Each row is followed by roughly how far along a hidden order it lies, from 0 to 10. A new part has a new order.
-22	18	8	11	-7	-9	5	2	-4	-8	5	7	-5	-8	-15	-1	-3	1	-2	-4	-6	-4	2	-10	-8	-3	-8	0	-16	1	3	-2	3	-5	2	3	-9	-5	-6	3	0	-6	-2	-1	13	2	-1	8	-4	6	-20	-1
6
-21	8	0	3	-3	-6	4	2	-1	-2	4	7	-4	-3	-7	0	-5	-2	-1	-1	-3	-3	0	-6	-3	-2	-3	1	-8	1	2	-2	-6	-7	-2	-3	-7	-2	0	3	-1	-2	-1	2	4	-2	-2	4	1	4	-1	-1
8
-21	23	8	11	-3	-16	4	4	-11	-6	5	11	-14	-7	-27	0	-10	-8	-2	-7	-6	-5	0	-4	-10	-3	-12	-4	-17	6	2	6	-11	-12	-10	-17	-15	-10	-12	18	1	-7	6	-1	22	-8	-4	8	6	3	-31	-1
3
-13	8	4	3	-11	-4	5	-1	1	-4	4	8	1	-7	-3	-2	-3	3	-1	1	-6	-3	1	-16	-3	-3	0	4	5	-3	3	-9	5	-4	7	9	-2	1	4	-6	-2	-5	-6	3	-1	4	-1	6	-4	11	0	-2
9
-7	4	-1	2	-4	0	3	1	2	-2	3	10	-1	-2	-6	0	-1	0	0	1	-1	-2	1	-14	0	-1	-1	2	-1	-1	2	-8	4	-3	1	3	-2	-3	3	-4	-1	-3	-3	2	-5	0	-1	3	-3	6	-10	-1
10
-30	34	18	14	-10	-24	6	1	-23	-7	7	14	-18	-18	-33	-6	-24	-10	-3	-11	-15	3	-2	-25	-14	-2	-11	-1	-20	11	4	0	-11	-11	-18	-16	-27	-9	-9	28	3	-15	4	2	31	-19	-4	14	10	11	-52	-2
1
-10	6	5	5	-9	-7	2	0	-4	-1	3	6	-3	-8	-5	-4	-8	-1	-1	-1	-7	3	-1	-15	-3	0	1	3	-2	0	3	-6	0	-4	-4	1	-4	-1	4	-5	0	-9	-4	4	3	-5	-1	6	1	8	-1	-1
8
-14	13	4	7	-9	-7	6	2	-4	-5	5	11	-1	-10	-7	-2	-6	2	-1	-2	-7	-3	1	-18	-5	-3	-5	2	-9	1	3	-7	0	-6	-1	3	-4	-4	0	-1	-2	-6	-4	3	1	-1	-1	7	-2	12	-15	-2
8
-18	21	6	9	-9	-12	6	2	-12	-1	6	12	-8	-12	-17	-4	-18	-5	0	-4	-9	2	-3	-18	-8	-2	-5	3	-12	4	3	-6	-8	-9	-9	-8	-11	-6	-1	8	0	-11	-1	5	9	-14	-3	8	5	11	-34	-2
5
-10	17	5	10	3	-9	1	3	-8	-5	2	3	-10	-1	-23	1	1	-4	-2	-7	0	-6	2	3	-8	-1	-13	-6	-15	6	0	9	-6	-5	-8	-9	-10	-7	-16	22	2	0	7	-5	19	2	-2	3	3	-4	-22	0
5
-30	29	10	16	-14	-20	8	4	-14	-8	8	16	-11	-14	5	-4	-13	-6	-2	-8	-12	-4	0	-24	-14	-4	-12	-1	-22	7	4	-2	-9	-13	-11	-9	-20	-12	-8	17	0	-11	0	2	19	-11	-4	12	3	13	-34	-2
3
-31	35	14	16	-3	-22	3	6	-22	-5	6	13	-23	-11	-38	-1	-18	-12	-3	-13	-8	-3	-2	-10	-14	-3	-17	-7	-23	13	2	12	-19	-14	-20	-28	-26	-12	-19	35	3	-8	11	-3	38	-19	-6	9	11	1	-42	-1
0
-13	12	7	7	-13	-6	5	0	4	-8	5	13	1	-7	-5	-2	0	5	-1	2	-8	-5	3	-17	-4	-3	0	6	-12	-3	5	-11	7	-6	8	13	0	0	2	-15	-2	-7	-7	3	-4	8	0	8	-10	14	-2	-2
9
-13	18	5	3	-11	-7	5	0	-7	-3	5	8	1	-9	-5	-3	-9	0	0	0	-8	0	-1	-22	-4	-2	0	4	-7	1	4	-7	0	-4	-2	1	-7	-1	3	0	-1	-9	-4	4	1	-4	-1	5	-1	9	-18	-2
8
-27	36	9	19	-8	-18	7	7	-15	-10	7	19	-16	-13	-33	-1	-7	-8	-3	-9	-7	-9	1	-15	-14	-5	-18	-4	-27	8	3	3	-13	-18	-14	-14	-20	-14	-16	24	1	-8	4	-2	26	-6	-6	12	2	7	-43	-2
2
-4	4	1	5	-1	0	1	1	4	-3	2	6	1	-2	-2	2	8	3	0	1	2	-4	2	0	-2	-2	-3	-1	-3	-2	1	0	4	0	4	3	-5	-1	-2	2	-1	3	0	-1	1	6	0	2	-4	1	6	0
10
-15	15	4	6	-14	-8	7	0	-5	-4	6	12	-1	-15	-2	-4	-11	1	0	2	-11	-1	0	-25	-5	-4	-1	6	-9	-1	6	-13	1	-9	0	7	-3	-2	7	-5	-2	-10	-6	6	1	-4	-1	9	-2	16	-14	-2
8
-29	30	10	13	-13	-17	7	3	-16	-7	7	15	-12	-15	-22	-4	-18	-6	-2	-6	-13	-1	-2	-25	-11	-3	-3	0	-35	7	5	-4	-10	-14	-13	-9	-19	-8	-5	16	1	-14	0	4	18	-13	-4	13	5	13	-38	-3
3
-2	1	0	1	-6	-1	3	-1	2	-1	2	3	4	-5	4	-2	-4	1	1	1	-5	0	0	-12	1	-1	2	3	-2	-1	2	-6	2	-3	0	7	1	0	4	-8	-1	-3	-5	3	-3	0	0	2	-1	6	-1	-1
10
-12	5	3	4	-18	-4	6	-2	0	-4	2	7	5	-9	6	-4	-5	3	0	1	-9	1	0	-20	-3	-2	2	6	1	-2	4	-15	8	-2	4	9	-4	0	9	-14	-1	-8	-7	5	-9	-1	1	7	-5	13	-8	-2
10
